Here is a tiny trained network, its code and every weight. The questions are about switching its units off for an input and a target symbol, where a switched-off unit gives its printed mean instead of its output.

import numpy as np


def w(rows, s, z=0):
    codes = np.array(rows[::2]) - 128.0
    scale = np.full(codes.shape[1], s)
    scale[-1] = z or s
    return codes * scale


def norm(h):
    return h / np.sqrt((h * h).mean(-1, keepdims=True) + 1e-5)


def f(y):
    return y / 2 * (1 + np.tanh(0.7978845608 * (y + 0.044715 * y**3)))


def softmax(a):
    e = np.exp(a - a.max(-1, keepdims=True))
    return e / e.sum(-1, keepdims=True)


def log_softmax(a):
    a = a - a.max(-1, keepdims=True)
    return a - np.log(np.exp(a).sum(-1, keepdims=True))


def net(x, mask):
    ids = ['αβγμτφ'.index(c) for c in x.split()]
    T = len(ids)
    res = E[ids] + P[:T]
    u = 0
    for l in range(2):
        q, k, v = (norm(res) @ M[l].T for M in (Q, K, V))
        z = softmax(np.where(np.tri(T) > 0, q @ k.T / 2**0.5, -1e9)) @ v
        res = res + np.where(mask[u], z, O[l][:, -1]) @ O[l][:, :-1]
        u += 1
        y = f(norm(res) @ A[l][:, :-1].T + A[l][:, -1])
        res = res + np.where(mask[u : u + 16], y, B[l][:, -1]) @ B[l][:, :-1]
        u += 16
    return log_softmax(norm(res)[-1] @ U[:, :-1].T + U[:, -1])


Q, K, V, O, A, B = {}, {}, {}, {}, {}, {}
E = w([
[67,125,196,161,75],'α',
[105,125,194,143,70],'β',
[117,191,100,69,50],'γ',
[94,99,2,247,64],'μ',
[85,150,185,172,98],'τ',
[226,231,138,110,87],'φ',
],0.0052)
P = w([
[32,71,149,47,229],'0',
[184,252,121,133,205],'1',
[157,224,158,166,174],'2',
[203,128,151,113,110],'3',
[173,136,173,154,112],'4',
[172,108,175,148,87],'5',
[182,90,176,143,76],'6',
[171,86,175,158,84],'7',
[175,94,166,165,88],'8',
],0.0032)
Q[0] = w([
[117,183,162,158,2],'0.h1',
[95,96,99,129,155],'0.h1',
],0.0086)
K[0] = w([
[144,108,3,216,162],'0.h1',
[84,135,194,124,104],'0.h1',
],0.0073)
V[0] = w([
[4,46,81,123,95],'0.h1',
[93,117,127,175,158],'0.h1',
],0.0033)
O[0] = w([
[254,121,95,147,192,2],'0.h1',
[166,150,117,176,127,147],'0.h1',
],0.0062,0.00092)
A[0] = w([
[186,155,129,112,130,132],'0.n1',
[128,253,84,185,108,139],'0.n2',
[108,184,126,108,106,146],'0.n3',
[120,65,71,225,166,253],'0.n4',
[32,14,175,161,61,142],'0.n5',
[141,177,147,154,111,138],'0.n6',
[143,202,164,132,127,156],'0.n7',
[112,168,108,49,136,244],'0.n8',
[78,6,169,137,119,82],'0.n9',
[199,216,133,142,74,144],'0.n10',
[251,190,143,179,159,161],'0.n11',
[63,67,132,164,97,162],'0.n12',
[205,93,173,103,63,77],'0.n13',
[119,41,135,165,75,62],'0.n14',
[133,114,188,174,129,179],'0.n15',
[157,93,93,64,33,159],'0.n16',
],0.005,0.0014)
B[0] = w([
[79,46,96,185,124,158],'0.n1',
[163,40,91,91,94,216],'0.n2',
[149,44,144,149,223,164],'0.n3',
[194,167,165,23,106,163],'0.n4',
[121,144,49,180,150,175],'0.n5',
[137,123,37,176,133,178],'0.n6',
[56,69,105,137,136,194],'0.n7',
[94,38,204,211,193,153],'0.n8',
[167,113,51,133,90,127],'0.n9',
[153,91,26,107,131,254],'0.n10',
[22,113,78,164,139,234],'0.n11',
[130,165,82,111,247,145],'0.n12',
[68,141,80,183,142,177],'0.n13',
[171,94,93,100,222,137],'0.n14',
[102,206,64,102,110,168],'0.n15',
[31,252,134,233,239,163],'0.n16',
],0.0028,0.0041)
Q[1] = w([
[165,147,56,173,123],'1.h1',
[112,91,253,141,154],'1.h1',
],0.0071)
K[1] = w([
[189,46,187,3,204],'1.h1',
[8,127,79,182,69],'1.h1',
],0.0037)
V[1] = w([
[229,166,169,114,241],'1.h1',
[168,255,51,157,115],'1.h1',
],0.0041)
O[1] = w([
[51,2,202,168,170,173],'1.h1',
[198,135,67,238,198,2],'1.h1',
],0.005,0.00031)
A[1] = w([
[114,40,134,57,134,147],'1.n1',
[156,93,47,182,102,165],'1.n2',
[99,114,164,149,121,161],'1.n3',
[19,153,226,41,104,80],'1.n4',
[167,212,114,47,96,253],'1.n5',
[245,79,209,125,40,149],'1.n6',
[47,110,106,105,23,193],'1.n7',
[98,43,214,3,148,184],'1.n8',
[69,86,234,149,155,69],'1.n9',
[228,113,88,161,242,172],'1.n10',
[32,42,189,189,158,166],'1.n11',
[178,14,243,131,57,170],'1.n12',
[177,104,107,163,100,171],'1.n13',
[77,63,77,226,88,168],'1.n14',
[157,167,131,125,99,96],'1.n15',
[87,86,64,69,64,120],'1.n16',
],0.0047,0.0016)
B[1] = w([
[121,181,141,180,124,134],'1.n1',
[97,163,186,81,85,228],'1.n2',
[138,146,108,99,121,141],'1.n3',
[78,191,83,126,155,178],'1.n4',
[115,43,105,191,136,201],'1.n5',
[138,147,34,136,115,115],'1.n6',
[191,171,133,133,192,231],'1.n7',
[79,253,127,162,159,157],'1.n8',
[145,120,153,127,107,141],'1.n9',
[114,160,170,132,148,170],'1.n10',
[143,112,96,124,79,200],'1.n11',
[91,185,45,197,143,149],'1.n12',
[86,180,124,100,163,171],'1.n13',
[136,144,132,57,145,252],'1.n14',
[128,97,106,102,102,138],'1.n15',
[158,134,223,166,165,169],'1.n16',
],0.0045,0.0037)
U = w([
[76,25,131,171,117,32],'α',
[9,214,141,133,175,166],'β',
[188,135,219,39,157,19],'γ',
[210,89,148,196,254,177],'μ',
[95,63,140,28,86,3],'τ',
[182,151,43,132,38,238],'φ',
],0.0083,0.0022)

Each question gives the input, a string of symbols that net reads in full, and the target symbol t.
The units are the heads (2 rows each of Q, K, V and O) and the neurons (one row each of A and B). Each row of codes is followed by its name. A weight is (code - 128) times the scale printed after its matrix; where a second scale follows, it is the last column's (O, A, B and U).
mask holds one flag per unit, layer by layer, with each layer's heads first. A switched-off unit (its flag False) gives its mean, the last column of its rows in O or B, instead of its output. The means were averaged over made-up inputs and are rounded, as every weight is.
A unit's drop is (log p(t) with every unit on - log p(t) with that unit switched off) / (log p(t) with every unit on - log p(t) with every unit switched off).
The circuit of an input: a set's keep is (log p(t) with only the set's units on - log p(t) with every unit switched off) / (log p(t) with every unit on - log p(t) with every unit switched off). Starting from the 12 units with the biggest drops (on a tie, the unit counted first), units are removed one at a time, each time the one whose removal leaves the highest keep (on an exact tie, the one counted first), for as long as the keep stays at least 0.8.
units of the circuit, in order: the units of the circuit, biggest drop first
top k neurons: the k neurons with the biggest drops, biggest first
k most important neurons of layer l: the k neurons of layer l with the biggest drops, biggest first
input α τ φ α, target φ: units of the circuit, in order => (1.h1)
input α τ α φ φ μ γ, target α: top 3 neurons => (0.n2; 0.n16; 0.n11)
input γ μ φ φ τ, target γ: units of the circuit, in order => (0.h1; 0.n16; 1.n14; 1.n8)
input τ φ β μ τ, target τ: 2 most important neurons of layer 1 => (1.n14; 1.n8)
input τ α φ μ μ β μ φ γ, target τ: top 3 neurons => (1.n14; 1.n8; 0.n13)
input β φ γ μ, target β: top 4 neurons => (0.n10; 0.n16; 0.n4; 0.n11)
input τ φ γ μ φ φ τ φ α, target τ: 4 most important neurons of layer 0 => (0.n16; 0.n11; 0.n13; 0.n2)
input α φ μ, target α: 3 most important neurons of layer 0 => (0.n2; 0.n11; 0.n10)
input μ φ μ φ φ φ φ μ, target μ: 2 most important neurons of layer 0 => (0.n14; 0.n12)
input τ α φ μ, target τ: top 2 neurons => (0.n2; 1.n14)
input α τ φ φ μ φ γ α γ, target α: top 2 neurons => (0.n16; 0.n11)
input φ φ φ γ, target β: top 3 neurons => (0.n16; 0.n8; 1.n11)
input α μ φ φ β φ, target α: top 2 neurons => (0.n11; 0.n2)
input τ μ β φ, target τ: top 4 neurons => (0.n2; 1.n14; 0.n11; 0.n10)
input γ α φ τ φ φ μ φ, target γ: 2 most important neurons of layer 1 => (1.n16; 1.n7)
input τ μ β, target τ: top 2 neurons => (0.n2; 1.n14)
input τ μ φ α, target τ: top 2 neurons => (0.n2; 1.n14)
input μ φ φ φ τ γ, target μ: units of the circuit, in order => (1.h1)
input β τ β τ φ β μ, target β: 2 most important neurons of layer 1 => (1.n12; 1.n16)
input γ φ α τ μ φ τ β, target γ: most important neuron of layer 0 => (0.n11)
